Below are the code and all the weights of a small trained network. Each question names an input and a class and asks about switching units off, where a switched-off unit gives its printed mean instead of its output.

import numpy as np


def w(rows, s, z=0):
    codes = np.array(rows[::2]) - 128.0
    scale = np.full(codes.shape[1], s)
    scale[-1] = z or s
    return codes * scale


def f(y):
    return y / 2 * (1 + np.tanh(0.7978845608 * (y + 0.044715 * y**3)))


def log_softmax(a):
    a = a - a.max(-1, keepdims=True)
    return a - np.log(np.exp(a).sum(-1, keepdims=True))


def net(x, mask):
    res = np.array(x, float).reshape(1, 7) / 4 @ E
    y = f(res @ A[0][:, :-1].T + A[0][:, -1])
    res = res + np.where(mask, y, B[0][:, -1]) @ B[0][:, :-1]
    return log_softmax(res[-1] @ U[:, :-1].T + U[:, -1])


A, B = {}, {}
E = w([
[82,143,95,64,129,167,97,126,254,80],'x0',
[73,41,88,112,148,51,127,65,90,34],'x1',
[129,125,130,129,125,126,126,133,131,128],'x2',
[126,177,97,19,79,66,90,68,71,195],'x3',
[221,50,109,149,65,132,138,34,188,144],'x4',
[210,174,174,142,125,148,47,114,97,32],'x5',
[92,65,74,159,104,190,25,156,101,174],'x6',
],0.0091)
A[0] = w([
[145,90,146,149,95,93,173,162,46,130,185],'neuron 0',
[49,129,131,130,183,175,99,162,69,140,94],'neuron 1',
[143,140,139,145,153,79,190,139,96,141,102],'neuron 2',
[61,155,140,119,140,119,154,176,118,144,56],'neuron 3',
[118,92,114,154,166,194,202,165,110,97,99],'neuron 4',
[75,177,164,150,158,100,99,153,118,130,71],'neuron 5',
[119,131,93,172,149,139,174,168,139,109,22],'neuron 6',
[140,115,154,171,143,130,104,118,78,161,139],'neuron 7',
[128,155,120,40,75,110,107,94,96,169,33],'neuron 8',
[145,81,81,152,133,195,12,173,124,128,211],'neuron 9',
[52,111,72,121,121,118,209,185,163,190,183],'neuron 10',
[85,151,131,126,143,129,141,168,107,121,111],'neuron 11',
[97,112,83,115,165,46,71,100,171,58,163],'neuron 12',
[96,138,153,117,146,119,124,137,111,125,78],'neuron 13',
[125,142,77,167,135,133,51,129,128,160,85],'neuron 14',
[190,181,134,128,151,155,46,136,101,32,128],'neuron 15',
[112,128,99,119,173,141,100,139,174,107,133],'neuron 16',
[146,104,120,196,105,142,148,128,164,107,59],'neuron 17',
[44,69,155,160,86,99,143,83,71,94,164],'neuron 18',
[113,138,68,123,191,112,129,136,95,87,118],'neuron 19',
[194,188,153,76,189,108,199,140,165,73,165],'neuron 20',
[166,73,106,146,74,139,158,65,155,181,79],'neuron 21',
[116,226,175,152,98,190,124,156,168,209,122],'neuron 22',
[129,91,162,177,180,188,132,155,147,89,3],'neuron 23',
[100,161,108,54,108,171,101,128,217,94,152],'neuron 24',
],0.011,0.0057)
B[0] = w([
[145,147,164,142,190,180,122,119,67,164,218],'neuron 0',
[143,90,171,107,109,97,106,104,130,86,209],'neuron 1',
[133,105,136,86,133,148,151,136,115,130,184],'neuron 2',
[158,106,145,156,114,95,103,103,203,66,175],'neuron 3',
[93,168,46,115,118,129,98,196,118,120,191],'neuron 4',
[208,82,147,178,119,106,105,76,143,54,178],'neuron 5',
[169,170,115,132,161,96,134,171,110,76,153],'neuron 6',
[140,134,161,113,172,180,172,133,108,148,179],'neuron 7',
[141,150,23,140,134,85,79,230,33,96,202],'neuron 8',
[73,89,173,94,109,99,173,147,131,166,246],'neuron 9',
[119,184,123,46,181,152,100,74,198,174,238],'neuron 10',
[179,81,142,170,127,93,69,75,161,131,173],'neuron 11',
[110,147,121,172,104,155,165,103,124,141,217],'neuron 12',
[139,136,136,130,129,125,98,139,147,104,144],'neuron 13',
[87,75,124,62,114,106,169,154,127,95,171],'neuron 14',
[104,210,116,57,167,145,76,76,254,159,249],'neuron 15',
[136,134,147,148,177,159,135,145,69,144,169],'neuron 16',
[133,123,77,143,127,94,51,154,121,87,165],'neuron 17',
[102,156,114,139,69,144,156,75,139,167,216],'neuron 18',
[146,124,132,211,71,125,148,104,147,125,177],'neuron 19',
[34,43,167,99,108,82,154,176,135,188,251],'neuron 20',
[183,81,163,143,118,102,48,84,190,78,209],'neuron 21',
[114,139,103,183,27,156,187,86,127,106,242],'neuron 22',
[141,154,47,120,137,74,130,175,57,118,180],'neuron 23',
[169,85,157,204,214,175,138,129,25,134,228],'neuron 24',
],0.0096,0.012)
U = w([
[142,191,127,10,192,158,88,66,212,152,132],'0',
[253,17,211,151,105,47,52,76,165,16,99],'1',
[149,159,9,97,135,43,98,208,42,84,111],'2',
[129,96,168,110,128,143,133,106,117,147,249],'3',
[62,4,210,40,108,78,175,150,111,160,98],'4',
[118,149,106,198,21,197,204,41,121,127,85],'5',
[186,73,202,135,253,252,142,112,40,145,91],'6',
],0.0071,0.017)

Each question gives the input, the list of numbers given to net, and the class t.
The units are the neurons (one row each of A and B). Each row of codes is followed by its name. A weight is (code - 128) times the scale printed after its matrix; where a second scale follows, it is the last column's (A, B and U).
mask holds one flag per neuron, in row order. A switched-off neuron (its flag False) gives its mean, the last column of its row in B, instead of its output. The means were averaged over made-up inputs and are rounded, as every weight is.
A unit's drop is (log p(t) with every unit on - log p(t) with that unit switched off) / (log p(t) with every unit on - log p(t) with every unit switched off).
The circuit of an input: a set's keep is (log p(t) with only the set's units on - log p(t) with every unit switched off) / (log p(t) with every unit on - log p(t) with every unit switched off). Starting from the 12 units with the biggest drops (on a tie, the unit counted first), units are removed one at a time, each time the one whose removal leaves the highest keep (on an exact tie, the one counted first), for as long as the keep stays at least 0.8.
units of the circuit, in order: the units of the circuit, biggest drop first
unit that matters most: the unit with the biggest drop
top k neurons: the k neurons with the biggest drops, biggest first
drop of u: that unit's drop, to one decimal
input [-4,8,-7,-1,-3,7,-4], class 5: units of the circuit, in order -> neuron 12; neuron 18
input [-2,-5,-6,-2,-2,3,-7], class 4: units of the circuit, in order -> neuron 20
input [6,-4,5,4,-7,6,2], class 1: units of the circuit, in order -> neuron 5; neuron 10
input [8,-6,-1,3,0,-5,0], class 6: top 2 neurons -> neuron 24; neuron 15
input [-1,-3,1,8,8,4,1], class 1: top 2 neurons -> neuron 21; neuron 4
input [-1,-2,3,0,4,4,6], class 4: top 2 neurons -> neuron 9; neuron 10
input [2,3,-5,-1,-1,6,7], class 4: top 2 neurons -> neuron 9; neuron 10
input [-8,-4,0,2,3,-8,-5], class 0: top 2 neurons -> neuron 10; neuron 24
input [-8,-4,6,-8,-5,1,7], class 2: top 2 neurons -> neuron 23; neuron 4
input [-6,-8,8,8,-4,-4,-6], class 2: top 2 neurons -> neuron 8; neuron 18
input [4,8,3,-7,-5,4,-3], class 5: top 3 neurons -> neuron 12; neuron 19; neuron 8
input [-3,8,6,-1,-6,1,0], class 5: units of the circuit, in order -> neuron 18; neuron 19
input [8,-2,1,0,5,-7,-7], class 6: top 2 neurons -> neuron 24; neuron 15
input [-3,-8,3,7,-2,7,-7], class 5: unit that matters most -> neuron 22
input [-7,-8,-7,4,-1,-3,-5], class 5: top 2 neurons -> neuron 22; neuron 24
input [8,0,6,-5,6,4,5], class 6: top 3 neurons -> neuron 24; neuron 16; neuron 20
input [-3,7,-3,3,4,-8,2], class 0: top 2 neurons -> neuron 10; neuron 22
input [6,-6,-2,8,1,-5,-8], class 2: drop of neuron 8 -> 1.2
input [4,6,4,5,-1,-1,2], class 5: drop of neuron 23 -> 0.1
input [4,-8,-3,3,-2,-6,-2], class 5: units of the circuit, in order -> neuron 22
input [1,-3,3,0,-6,-2,-7], class 4: drop of neuron 4 -> 0.0
